M =
[[135 127 127 117 136 135 143 132 142 125 128 131  99 123 128 151]
 [116 145 131 129 128 122 139 112 102 123 124 118 144 123 120 114]
 [123 120 128 140 118 123 106 130 124 134 131 130 155 135 131 106]
 [128 141 128 117 138 131 155 120 123 120 125 124 106 119 123 145]
 [118 137 129 136 122 120 122 118 108 128 127 122 155 129 124 106]
 [116 142 130 133 126 121 131 114 103 124 125 119 150 126 122 110]
 [129 140 129 116 138 132 154 121 125 121 124 125 104 119 123 145]
 [139 111 126 127 128 135 118 144 155 133 131 138 112 131 135 142]]
Rows and columns are counted from 1.
(1, 1) = 135
(8, 9) = 155
(1, 11) = 128
(7, 8) = 121
(6, 11) = 125
(5, 13) = 155
(1, 5) = 136
(2, 3) = 131
(4, 11) = 125
(3, 13) = 155
(6, 10) = 124
(1, 7) = 143
(5, 12) = 122
(5, 16) = 106
(2, 5) = 128
(1, 16) = 151
(2, 14) = 123
(4, 10) = 120
(6, 9) = 103
(1, 4) = 117
(8, 11) = 131
(8, 5) = 128
(8, 15) = 135
(7, 9) = 125
(1, 13) = 99
(3, 1) = 123
(3, 2) = 120
(7, 11) = 124
(8, 1) = 139
(1, 2) = 127
(6, 6) = 121
(2, 6) = 122
(7, 3) = 129
(7, 5) = 138
(5, 2) = 137
(4, 16) = 145
(8, 10) = 133

A = [[126, 125, 133, 118, 129, 119, 108, 128, 117, 126, 140], [126, 115, 125, 120, 130, 129, 112, 136, 111, 125, 133], [112, 115, 126, 116, 133, 133, 128, 114, 120, 123, 131], [146, 130, 133, 118, 107, 133, 134, 130, 134, 129, 133], [127, 119, 118, 126, 129, 130, 122, 143, 111, 121, 133], [113, 127, 137, 120, 130, 129, 125, 117, 115, 125, 130], [123, 119, 108, 120, 130, 138, 130, 112, 120, 122, 133], [126, 130, 129, 126, 129, 130, 129, 144, 120, 128, 126], [126, 126, 136, 130, 129, 130, 128, 132, 125, 125, 120], [126, 127, 103, 120, 119, 138, 138, 123, 124, 124, 136], [126, 127, 123, 130, 129, 130, 128, 146, 117, 122, 133], [137, 131, 118, 120, 112, 140, 144, 129, 127, 130, 138], [135, 127, 146, 120, 123, 116, 114, 121, 124, 122, 138], [147, 127, 145, 120, 112, 121, 126, 125, 131, 127, 133]]
Rows and columns are counted from 1.
(1, 1) = 126
(13, 9) = 124
(10, 8) = 123
(9, 1) = 126
(6, 1) = 113
(5, 7) = 122
(5, 11) = 133
(4, 10) = 129
(11, 2) = 127
(11, 5) = 129
(10, 10) = 124
(8, 10) = 128
(11, 6) = 130
(11, 4) = 130
(9, 8) = 132
(14, 11) = 133
(13, 3) = 146
(8, 6) = 130
(4, 1) = 146
(7, 6) = 138
(7, 3) = 108
(14, 2) = 127
(10, 6) = 138
(10, 4) = 120
(2, 9) = 111
(14, 8) = 125
(6, 9) = 115
(10, 3) = 103
(11, 8) = 146
(3, 10) = 123
(2, 5) = 130
(5, 1) = 127
(1, 5) = 129
(13, 1) = 135

arr =
[[133 135 128 131 131 129 120 132 129 127 120 136 126 119]
 [129 128 130 131 129 126 124 131 130 131 134 127 125 124]
 [133 118 142 124 122 133 129 127 125 124 132 130 131 126]
 [127 132 119 124 134 128 127 128 128 127 124 130 129 128]
 [135 124 122 118 139 133 126 139 119 144 121 123 126 124]
 [128 125 135 130 121 139 119 121 129 122 144 132 131 115]
 [124 124 117 124 139 134 123 125 127 134 135 124 133 124]
 [128 123 140 133 120 135 120 122 132 119 143 135 129 119]
 [118 136  99 123 148 115 125 131 129 129 124 119 131 139]
 [128 133 138 134 121 125 129 126 133 126 130 135 126 124]
 [134 124 140 131 123 137 119 125 129 122 133 138 130 115]
 [137 112 130 125 150 129 120 138 124 144 121 127 129 120]
 [120 141 117 127 128 118 131 125 133 110 125 132 125 138]
 [124 136 122 125 119 133 125 123 128 120 134 129 133 125]
 [141 123 148 126 118 137 126 133 125 137 122 135 131 116]]
Rows and columns are counted from 1.
row 1 col 1 => 133
row 14 col 11 => 134
row 2 col 9 => 130
row 12 col 3 => 130
row 13 col 5 => 128
row 7 col 8 => 125
row 10 col 3 => 138
row 11 col 11 => 133
row 4 col 14 => 128
row 9 col 13 => 131
row 4 col 8 => 128
row 3 col 9 => 125
row 1 col 7 => 120
row 9 col 10 => 129
row 15 col 12 => 135
row 13 col 10 => 110
row 1 col 4 => 131
row 13 col 13 => 125
row 8 col 1 => 128
row 9 col 8 => 131
row 7 col 10 => 134
row 1 col 14 => 119
row 12 col 2 => 112
row 11 col 14 => 115
row 9 col 7 => 125
row 10 col 2 => 133
row 2 col 5 => 129
row 8 col 10 => 119
row 15 col 4 => 126
row 14 col 13 => 133
row 13 col 1 => 120
row 1 col 12 => 136
row 8 col 8 => 122
row 10 col 5 => 121
row 13 col 4 => 127
row 2 col 3 => 130
row 15 col 7 => 126
row 11 col 6 => 137
row 4 col 6 => 128

x =
130  131  102  131  120  132  133
128  130  103  135  135  135  131
133  127  101  128  121  129  137
126  135  112  135  128  135  127
133  117  154  115  121  116  131
129  129  114  130  127  130  131
124  127  143  131  139  131  123
131  132  129  123  113  123  129
Indices start at 1.
(1, 1)	130
(7, 3)	143
(4, 4)	135
(2, 7)	131
(6, 1)	129
(2, 1)	128
(8, 7)	129
(6, 6)	130
(5, 1)	133
(4, 1)	126
(3, 3)	101
(4, 2)	135
(1, 4)	131
(1, 2)	131
(2, 4)	135
(6, 7)	131
(3, 4)	128
(7, 5)	139

data =
140,114,134,138,136,131,118,113,128,128,137,135,123,138
126,115,132,132,132,128,145,107,136,125,127,124,120,131
138,129,129,132,132,131,104,135,119,131,137,139,133,133
Indices start at 1.
(1, 1) = 140
(2, 3) = 132
(2, 13) = 120
(2, 1) = 126
(2, 2) = 115
(1, 4) = 138
(2, 6) = 128
(2, 4) = 132
(2, 5) = 132
(1, 10) = 128
